Below is a small trained network, with its code and all its weights. Each question gives an input and a target symbol and asks what happens when units are switched off, that is, made to give their printed mean instead of their output.

import numpy as np


def w(rows, s, z=0):
    codes = np.array(rows[::2]) - 128.0
    scale = np.full(codes.shape[1], s)
    scale[-1] = z or s
    return codes * scale


def f(y):
    return y / 2 * (1 + np.tanh(0.7978845608 * (y + 0.044715 * y**3)))


def softmax(a):
    e = np.exp(a - a.max(-1, keepdims=True))
    return e / e.sum(-1, keepdims=True)


def log_softmax(a):
    a = a - a.max(-1, keepdims=True)
    return a - np.log(np.exp(a).sum(-1, keepdims=True))


def net(x, mask):
    ids = ['ΓΛΣΦαβεζηθξπψ'.index(c) for c in x.split()]
    T = len(ids)
    res = E[ids] + P[:T]
    u = 0
    for l in range(2):
        q, k, v = (res @ M[l].T for M in (Q, K, V))
        z = softmax(np.where(np.tri(T) > 0, q @ k.T / 3**0.5, -1e9)) @ v
        res = res + np.where(mask[u], z, O[l][:, -1]) @ O[l][:, :-1]
        u += 1
        y = f(res @ A[l][:, :-1].T + A[l][:, -1])
        res = res + np.where(mask[u : u + 4], y, B[l][:, -1]) @ B[l][:, :-1]
        u += 4
    return log_softmax(res[-1] @ U[:, :-1].T + U[:, -1])


Q, K, V, O, A, B = {}, {}, {}, {}, {}, {}
E = w([
[145,148,136],'Γ',
[146,192,141],'Λ',
[136,156,149],'Σ',
[161,168,137],'Φ',
[141,175,168],'α',
[113,143,178],'β',
[151,97,126],'ε',
[116,109,149],'ζ',
[157,118,155],'η',
[204,138,118],'θ',
[140,102,129],'ξ',
[153,167,47],'π',
[6,186,131],'ψ',
],0.016)
P = w([
[114,109,132],'0',
[118,113,128],'1',
[116,67,123],'2',
[117,181,131],'3',
[121,2,118],'4',
[110,168,131],'5',
],0.011)
Q[0] = w([
[180,119,185],'L0H1',
[111,147,200],'L0H1',
[146,255,154],'L0H1',
],0.01)
K[0] = w([
[80,143,80],'L0H1',
[134,105,39],'L0H1',
[89,2,120],'L0H1',
],0.0088)
V[0] = w([
[7,128,44],'L0H1',
[181,165,1],'L0H1',
[129,214,140],'L0H1',
],0.02)
O[0] = w([
[61,67,3,121],'L0H1',
[211,180,73,218],'L0H1',
[80,204,141,255],'L0H1',
],0.019,0.0031)
A[0] = w([
[245,127,42,106],'L0N1',
[43,254,144,254],'L0N2',
[119,83,221,56],'L0N3',
[45,157,23,132],'L0N4',
],0.0044,0.0031)
B[0] = w([
[121,82,183,219],'L0N1',
[135,107,2,254],'L0N2',
[28,134,245,151],'L0N3',
[182,110,182,235],'L0N4',
],0.0085,0.0069)
Q[1] = w([
[235,142,255],'L1H1',
[16,217,107],'L1H1',
[143,137,178],'L1H1',
],0.0052)
K[1] = w([
[254,32,169],'L1H1',
[131,202,100],'L1H1',
[131,132,115],'L1H1',
],0.0065)
V[1] = w([
[74,255,88],'L1H1',
[228,71,127],'L1H1',
[120,161,196],'L1H1',
],0.0063)
O[1] = w([
[13,130,3,254],'L1H1',
[35,63,191,62],'L1H1',
[151,60,7,155],'L1H1',
],0.0036,0.0035)
A[1] = w([
[87,254,203,85],'L1N1',
[69,96,81,3],'L1N2',
[69,184,160,42],'L1N3',
[177,99,49,77],'L1N4',
],0.0049,0.0052)
B[1] = w([
[51,235,114,250],'L1N1',
[172,250,168,155],'L1N2',
[37,202,138,116],'L1N3',
[79,90,185,221],'L1N4',
],0.014,0.0025)
U = w([
[132,148,130,61],'Γ',
[132,224,66,55],'Λ',
[99,145,132,72],'Σ',
[156,220,116,47],'Φ',
[79,204,140,136],'α',
[37,112,165,40],'β',
[143,96,187,129],'ε',
[63,54,159,115],'ζ',
[113,148,212,114],'η',
[201,226,189,59],'θ',
[135,89,182,137],'ξ',
[255,120,19,254],'π',
[23,61,32,128],'ψ',
],0.0058,0.0053)

Each question gives the input, a string of symbols that net reads in full, and the target symbol t.
The units are the heads (3 rows each of Q, K, V and O) and the neurons (one row each of A and B). Each row of codes is followed by its name. A weight is (code - 128) times the scale printed after its matrix; where a second scale follows, it is the last column's (O, A, B and U).
mask holds one flag per unit, layer by layer, with each layer's heads first. A switched-off unit (its flag False) gives its mean, the last column of its rows in O or B, instead of its output. The means were averaged over made-up inputs and are rounded, as every weight is.
A unit's drop is (log p(t) with every unit on - log p(t) with that unit switched off) / (log p(t) with every unit on - log p(t) with every unit switched off).
The circuit of an input: a set's keep is (log p(t) with only the set's units on - log p(t) with every unit switched off) / (log p(t) with every unit on - log p(t) with every unit switched off). Starting from all 10 units, units are removed one at a time, each time the one whose removal leaves the highest keep (on an exact tie, the one counted first), for as long as the keep stays at least 0.8.
circuit, biggest first: the units of the circuit, biggest drop first
unit that matters most: the unit with the biggest drop
top k neurons: the k neurons with the biggest drops, biggest first
top k neurons in layer l: the k neurons of layer l with the biggest drops, biggest first
drop of u: that unit's drop, to one decimal
input α α α α, target α: circuit, biggest first => [L0H1, L1N1]
input Λ π Γ, target π: circuit, biggest first => [L0H1]
input Λ Λ π ψ, target π: top 2 neurons => [L0N4, L1N1]
input α Φ π ζ, target π: circuit, biggest first => [L0H1, L0N3, L1H1]
input Λ α Λ ψ, target Λ: top 2 neurons => [L0N2, L1N2]
input π Γ π ψ ψ ψ, target ψ: top 2 neurons => [L1N4, L0N4]
input ε Σ Φ Λ ζ, target Λ: circuit, biggest first => [L0H1, L0N2, L0N1, L1N1]
input Λ α α, target α: top 2 neurons => [L1N1, L0N3]
input α α Φ, target α: top 3 neurons => [L1N1, L0N3, L0N4]
input α Σ Σ π π ξ, target π: circuit, biggest first => [L0H1, L1H1]
input Φ β β, target β: circuit, biggest first => [L0H1, L0N3, L1N1]
input θ π Λ Λ, target π: top 2 neurons in layer 0 => [L0N2, L0N3]
input π η π θ θ Λ, target θ: circuit, biggest first => [L0H1, L0N2]
input η β ψ Σ, target ψ: unit that matters most => L0H1
input η π ε, target π: top 2 neurons => [L0N3, L1N1]
input η ψ ε π α, target π: circuit, biggest first => [L0H1, L1H1]
input Λ π ψ π, target ψ: drop of L1N4 => 0.3
input Λ π Φ, target π: drop of L1N1 => 0.2
input β η Σ Γ ψ η, target ψ: drop of L1N3 => 0.0
input α ψ Φ, target ψ: drop of L0H1 => 0.8
input Λ α β, target α: top 2 neurons in layer 1 => [L1N1, L1N3]
input π β ζ π ξ, target π: circuit, biggest first => [L0H1]
